Below are the code and all the weights of a small trained network. Each question names an input and a class and asks about switching units off, where a switched-off unit gives its printed mean instead of its output.

import numpy as np


def w(rows, s, z=0):
    codes = np.array(rows[::2]) - 128.0
    scale = np.full(codes.shape[1], s)
    scale[-1] = z or s
    return codes * scale


def f(y):
    return y / 2 * (1 + np.tanh(0.7978845608 * (y + 0.044715 * y**3)))


def log_softmax(a):
    a = a - a.max(-1, keepdims=True)
    return a - np.log(np.exp(a).sum(-1, keepdims=True))


def net(x, mask):
    res = np.array(x, float).reshape(1, 7) / 4 @ E
    y = f(res @ A[0][:, :-1].T + A[0][:, -1])
    res = res + np.where(mask, y, B[0][:, -1]) @ B[0][:, :-1]
    return log_softmax(res[-1] @ U[:, :-1].T + U[:, -1])


A, B = {}, {}
E = w([
[126,127,126],'x0',
[129,127,130],'x1',
[127,127,128],'x2',
[23,180,185],'x3',
[92,71,254],'x4',
[127,128,128],'x5',
[232,221,196],'x6',
],0.0074)
A[0] = w([
[140,162,105,100],'n0',
[87,49,53,215],'n1',
[108,175,110,87],'n2',
[167,141,110,124],'n3',
[142,145,133,111],'n4',
[143,129,99,103],'n5',
[122,127,84,113],'n6',
[178,102,94,115],'n7',
[231,168,114,133],'n8',
[68,231,145,120],'n9',
[150,136,117,140],'n10',
[133,118,81,72],'n11',
[153,148,117,116],'n12',
[37,126,143,84],'n13',
[198,172,104,141],'n14',
[119,114,170,114],'n15',
[97,64,132,160],'n16',
[136,100,155,96],'n17',
[98,103,109,117],'n18',
[45,91,156,99],'n19',
[113,71,84,143],'n20',
[201,125,89,117],'n21',
[142,189,207,254],'n22',
[101,94,124,113],'n23',
[168,151,114,121],'n24',
[106,161,203,58],'n25',
[108,81,142,115],'n26',
[134,84,97,128],'n27',
[172,213,223,195],'n28',
[208,8,170,87],'n29',
[95,177,53,144],'n30',
[170,68,203,172],'n31',
[134,146,95,131],'n32',
[146,128,104,100],'n33',
[139,147,103,95],'n34',
[99,213,152,98],'n35',
[147,117,141,138],'n36',
],0.014,0.0051)
B[0] = w([
[124,133,118,137],'n0',
[152,249,103,220],'n1',
[149,154,101,134],'n2',
[119,91,133,148],'n3',
[127,134,139,131],'n4',
[125,118,108,134],'n5',
[125,140,94,141],'n6',
[105,110,103,157],'n7',
[106,60,199,204],'n8',
[153,223,90,183],'n9',
[133,110,127,139],'n10',
[143,122,92,137],'n11',
[116,115,135,138],'n12',
[147,95,195,179],'n13',
[113,67,177,185],'n14',
[122,152,148,150],'n15',
[115,95,153,174],'n16',
[123,145,113,135],'n17',
[123,123,116,146],'n18',
[119,81,198,189],'n19',
[147,149,103,168],'n20',
[110,83,128,174],'n21',
[106,70,90,231],'n22',
[142,102,127,145],'n23',
[130,98,145,151],'n24',
[118,178,220,169],'n25',
[109,114,140,150],'n26',
[120,144,97,147],'n27',
[138,133,31,245],'n28',
[145,227,4,190],'n29',
[141,176,47,175],'n30',
[135,226,117,200],'n31',
[131,122,105,141],'n32',
[121,119,113,132],'n33',
[132,128,111,132],'n34',
[131,197,99,163],'n35',
[124,141,128,137],'n36',
],0.018,0.011)
U = w([
[128,152,1,184],'0',
[140,253,105,223],'1',
[69,64,199,2],'2',
],0.0071,0.00068)

Each question gives the input, the list of numbers given to net, and the class t.
The units are the neurons (one row each of A and B). Each row of codes is followed by its name. A weight is (code - 128) times the scale printed after its matrix; where a second scale follows, it is the last column's (A, B and U).
mask holds one flag per neuron, in row order. A switched-off neuron (its flag False) gives its mean, the last column of its row in B, instead of its output. The means were averaged over made-up inputs and are rounded, as every weight is.
A unit's drop is (log p(t) with every unit on - log p(t) with that unit switched off) / (log p(t) with every unit on - log p(t) with every unit switched off).
The circuit of an input: a set's keep is (log p(t) with only the set's units on - log p(t) with every unit switched off) / (log p(t) with every unit on - log p(t) with every unit switched off). Starting from the 12 units with the biggest drops (on a tie, the unit counted first), units are removed one at a time, each time the one whose removal leaves the highest keep (on an exact tie, the one counted first), for as long as the keep stays at least 0.8.
circuit, biggest first: the units of the circuit, biggest drop first
top k neurons: the k neurons with the biggest drops, biggest first
drop when u is switched off: that unit's drop, to one decimal
input [8,7,-3,4,1,0,-4], class 2: circuit, biggest first -> n29, n19
input [6,-1,-3,-1,7,-3,-6], class 1: top 2 neurons -> n1, n29
input [-8,5,6,2,-6,-6,8], class 0: circuit, biggest first -> n28
input [-1,3,-3,2,7,7,-1], class 2: top 2 neurons -> n1, n19
input [4,3,1,4,5,-1,0], class 2: top 3 neurons -> n1, n29, n19
input [5,8,4,2,0,2,-7], class 1: top 4 neurons -> n1, n8, n22, n14
input [8,5,-5,-8,1,1,-7], class 1: top 3 neurons -> n1, n28, n22
input [0,4,1,-7,2,2,8], class 0: top 3 neurons -> n29, n28, n31
input [-4,1,6,-8,0,8,2], class 2: top 2 neurons -> n8, n28
input [5,-1,2,2,-1,7,7], class 0: top 2 neurons -> n28, n22
input [1,-3,-3,-1,-7,-3,6], class 2: top 2 neurons -> n8, n14
input [-1,3,6,-7,5,7,7], class 0: drop when n29 is switched off -> 0.5
input [7,4,-8,-8,2,6,-5], class 1: drop when n22 is switched off -> 0.9
input [-7,7,-5,6,-7,5,6], class 0: drop when n22 is switched off -> 0.1
input [5,4,2,8,-4,2,-4], class 1: drop when n13 is switched off -> 0.0
input [7,4,8,-3,6,4,-8], class 1: circuit, biggest first -> n1
